Here is a tiny trained network, its code and every weight. The questions are about switching its units off for an input and a class, where a switched-off unit gives its printed mean instead of its output.

import numpy as np


def w(rows, s, z=0):
    codes = np.array(rows[::2]) - 128.0
    scale = np.full(codes.shape[1], s)
    scale[-1] = z or s
    return codes * scale


def norm(h):
    return h / np.sqrt((h * h).mean(-1, keepdims=True) + 1e-5)


def f(y):
    return np.maximum(y, 0)


def log_softmax(a):
    a = a - a.max(-1, keepdims=True)
    return a - np.log(np.exp(a).sum(-1, keepdims=True))


def net(x, mask):
    res = np.array(x, float).reshape(1, 2) / 4 @ E
    u = 0
    for l in range(4):
        y = f(norm(res) @ A[l][:, :-1].T + A[l][:, -1])
        res = res + np.where(mask[u : u + 7], y, B[l][:, -1]) @ B[l][:, :-1]
        u += 7
    return log_softmax(norm(res)[-1] @ U[:, :-1].T + U[:, -1])


A, B = {}, {}
E = w([
[127,254,214,111,171,39,201,151,102],'x0',
[207,13,119,58,102,35,237,82,146],'x1',
],0.0097)
A[0] = w([
[141,97,81,104,185,132,140,24,127,253],'0.n1',
[104,161,194,140,173,136,254,184,14,132],'0.n2',
[105,70,249,80,161,181,107,109,124,59],'0.n3',
[86,88,105,172,113,195,141,150,130,173],'0.n4',
[140,178,120,155,153,188,161,155,136,165],'0.n5',
[141,130,100,60,111,57,210,130,122,124],'0.n6',
[119,122,242,177,177,86,98,232,100,78],'0.n7',
],0.0076,0.0011)
B[0] = w([
[125,160,124,151,133,180,121,166,139,204],'0.n1',
[116,185,53,74,156,45,88,161,111,254],'0.n2',
[243,2,148,106,110,172,158,178,129,130],'0.n3',
[103,41,128,203,133,132,189,107,144,212],'0.n4',
[195,144,74,119,89,149,188,64,181,189],'0.n5',
[130,145,168,128,55,197,97,67,150,251],'0.n6',
[111,216,141,125,131,176,108,168,92,216],'0.n7',
],0.0086,0.0066)
A[1] = w([
[180,184,169,203,221,200,181,173,81,155],'1.n1',
[249,143,194,142,185,142,69,138,181,208],'1.n2',
[136,183,141,146,193,62,139,224,74,168],'1.n3',
[127,13,102,149,178,75,186,109,159,114],'1.n4',
[118,124,232,63,154,92,238,190,144,253],'1.n5',
[131,2,120,134,111,66,245,148,145,100],'1.n6',
[141,40,108,156,146,184,163,130,158,205],'1.n7',
],0.0071,0.0017)
B[1] = w([
[75,181,162,92,83,52,139,122,107,192],'1.n1',
[178,164,124,46,132,93,183,176,165,145],'1.n2',
[228,16,93,146,169,73,51,223,116,211],'1.n3',
[151,173,149,118,255,75,95,112,202,198],'1.n4',
[97,102,97,175,115,172,81,81,152,187],'1.n5',
[74,179,160,128,89,141,128,170,108,214],'1.n6',
[137,127,84,149,171,222,43,134,21,255],'1.n7',
],0.0097,0.007)
A[2] = w([
[140,88,105,195,171,137,109,202,129,167],'2.n1',
[80,162,129,91,79,92,145,144,130,214],'2.n2',
[113,178,139,185,131,50,96,170,45,138],'2.n3',
[156,159,174,88,186,37,117,126,82,249],'2.n4',
[153,80,158,79,105,125,93,122,93,85],'2.n5',
[133,168,80,114,119,116,57,173,245,214],'2.n6',
[127,120,81,135,172,182,2,148,115,98],'2.n7',
],0.0088,0.0018)
B[2] = w([
[179,38,243,122,176,73,149,21,84,180],'2.n1',
[139,1,71,168,54,160,202,32,213,166],'2.n2',
[103,168,55,113,140,122,119,185,135,194],'2.n3',
[144,132,121,145,147,167,95,215,118,189],'2.n4',
[62,158,146,114,150,105,115,212,90,145],'2.n5',
[146,25,126,101,108,117,124,110,76,184],'2.n6',
[131,167,99,151,133,13,177,139,138,248],'2.n7',
],0.0085,0.014)
A[3] = w([
[55,98,133,190,67,132,181,64,146,171],'3.n1',
[115,93,89,159,166,109,125,35,50,78],'3.n2',
[201,135,39,130,192,111,88,174,96,190],'3.n3',
[160,23,105,222,167,78,112,97,101,192],'3.n4',
[84,82,153,151,186,134,99,128,58,109],'3.n5',
[94,147,123,242,202,49,95,119,89,253],'3.n6',
[113,111,135,164,102,160,165,1,116,97],'3.n7',
],0.0068,0.0021)
B[3] = w([
[117,150,151,171,212,79,157,136,166,164],'3.n1',
[90,129,185,97,183,133,89,33,102,194],'3.n2',
[170,174,91,99,240,114,34,219,100,242],'3.n3',
[99,171,204,251,177,180,241,62,67,228],'3.n4',
[167,206,138,183,176,123,77,133,194,174],'3.n5',
[181,1,190,61,103,191,178,100,171,250],'3.n6',
[136,115,121,122,171,89,84,215,97,165],'3.n7',
],0.0069,0.012)
U = w([
[184,155,47,73,168,74,51,208,72,231],'0',
[135,125,202,48,54,213,93,115,71,78],'1',
[177,40,136,81,57,65,189,48,209,77],'2',
[52,181,71,166,118,132,170,104,176,2],'3',
[152,94,208,173,247,167,122,41,71,186],'4',
],0.013,0.0022)

Each question gives the input, the list of numbers given to net, and the class t.
The units are the neurons (one row each of A and B). Each row of codes is followed by its name. A weight is (code - 128) times the scale printed after its matrix; where a second scale follows, it is the last column's (A, B and U).
mask holds one flag per neuron, layer by layer. A switched-off neuron (its flag False) gives its mean, the last column of its row in B, instead of its output. The means were averaged over made-up inputs and are rounded, as every weight is.
A unit's drop is (log p(t) with every unit on - log p(t) with that unit switched off) / (log p(t) with every unit on - log p(t) with every unit switched off).
The circuit of an input: a set's keep is (log p(t) with only the set's units on - log p(t) with every unit switched off) / (log p(t) with every unit on - log p(t) with every unit switched off). Starting from the 12 units with the biggest drops (on a tie, the unit counted first), units are removed one at a time, each time the one whose removal leaves the highest keep (on an exact tie, the one counted first), for as long as the keep stays at least 0.8.
circuit, biggest first: the units of the circuit, biggest drop first
top k neurons: the k neurons with the biggest drops, biggest first
top k neurons in layer l: the k neurons of layer l with the biggest drops, biggest first
drop when u is switched off: that unit's drop, to one decimal
input [0,-4], class 3: top 2 neurons in layer 0 : [0.n2; 0.n5]
input [-2,7], class 0: circuit, biggest first : [2.n1; 3.n6]
input [7,8], class 2: circuit, biggest first : [1.n7; 3.n3]
input [4,4], class 2: top 4 neurons : [1.n7; 0.n6; 3.n3; 2.n2]
input [0,-8], class 3: top 4 neurons in layer 1 : [1.n1; 1.n7; 1.n3; 1.n4]
input [6,6], class 2: top 4 neurons : [1.n7; 0.n6; 2.n2; 1.n5]
input [0,-7], class 3: top 4 neurons : [0.n2; 1.n1; 0.n5; 1.n7]
input [-1,4], class 1: top 2 neurons : [1.n3; 0.n6]
input [0,-6], class 3: top neuron in layer 3 : [3.n3]
input [1,7], class 2: top 3 neurons : [0.n6; 3.n3; 0.n4]
input [3,4], class 2: top 2 neurons : [0.n6; 1.n7]
input [-2,-8], class 3: top 2 neurons : [1.n3; 1.n1]
input [1,6], class 2: top 3 neurons : [1.n7; 0.n6; 3.n3]
input [0,5], class 1: top 2 neurons : [0.n6; 0.n2]
input [6,8], class 2: top neuron : [0.n6]
input [2,6], class 2: drop when 0.n6 is switched off : 0.4
input [4,2], class 0: drop when 0.n2 is switched off : 4.7
input [6,-5], class 0: drop when 3.n6 is switched off : 0.0
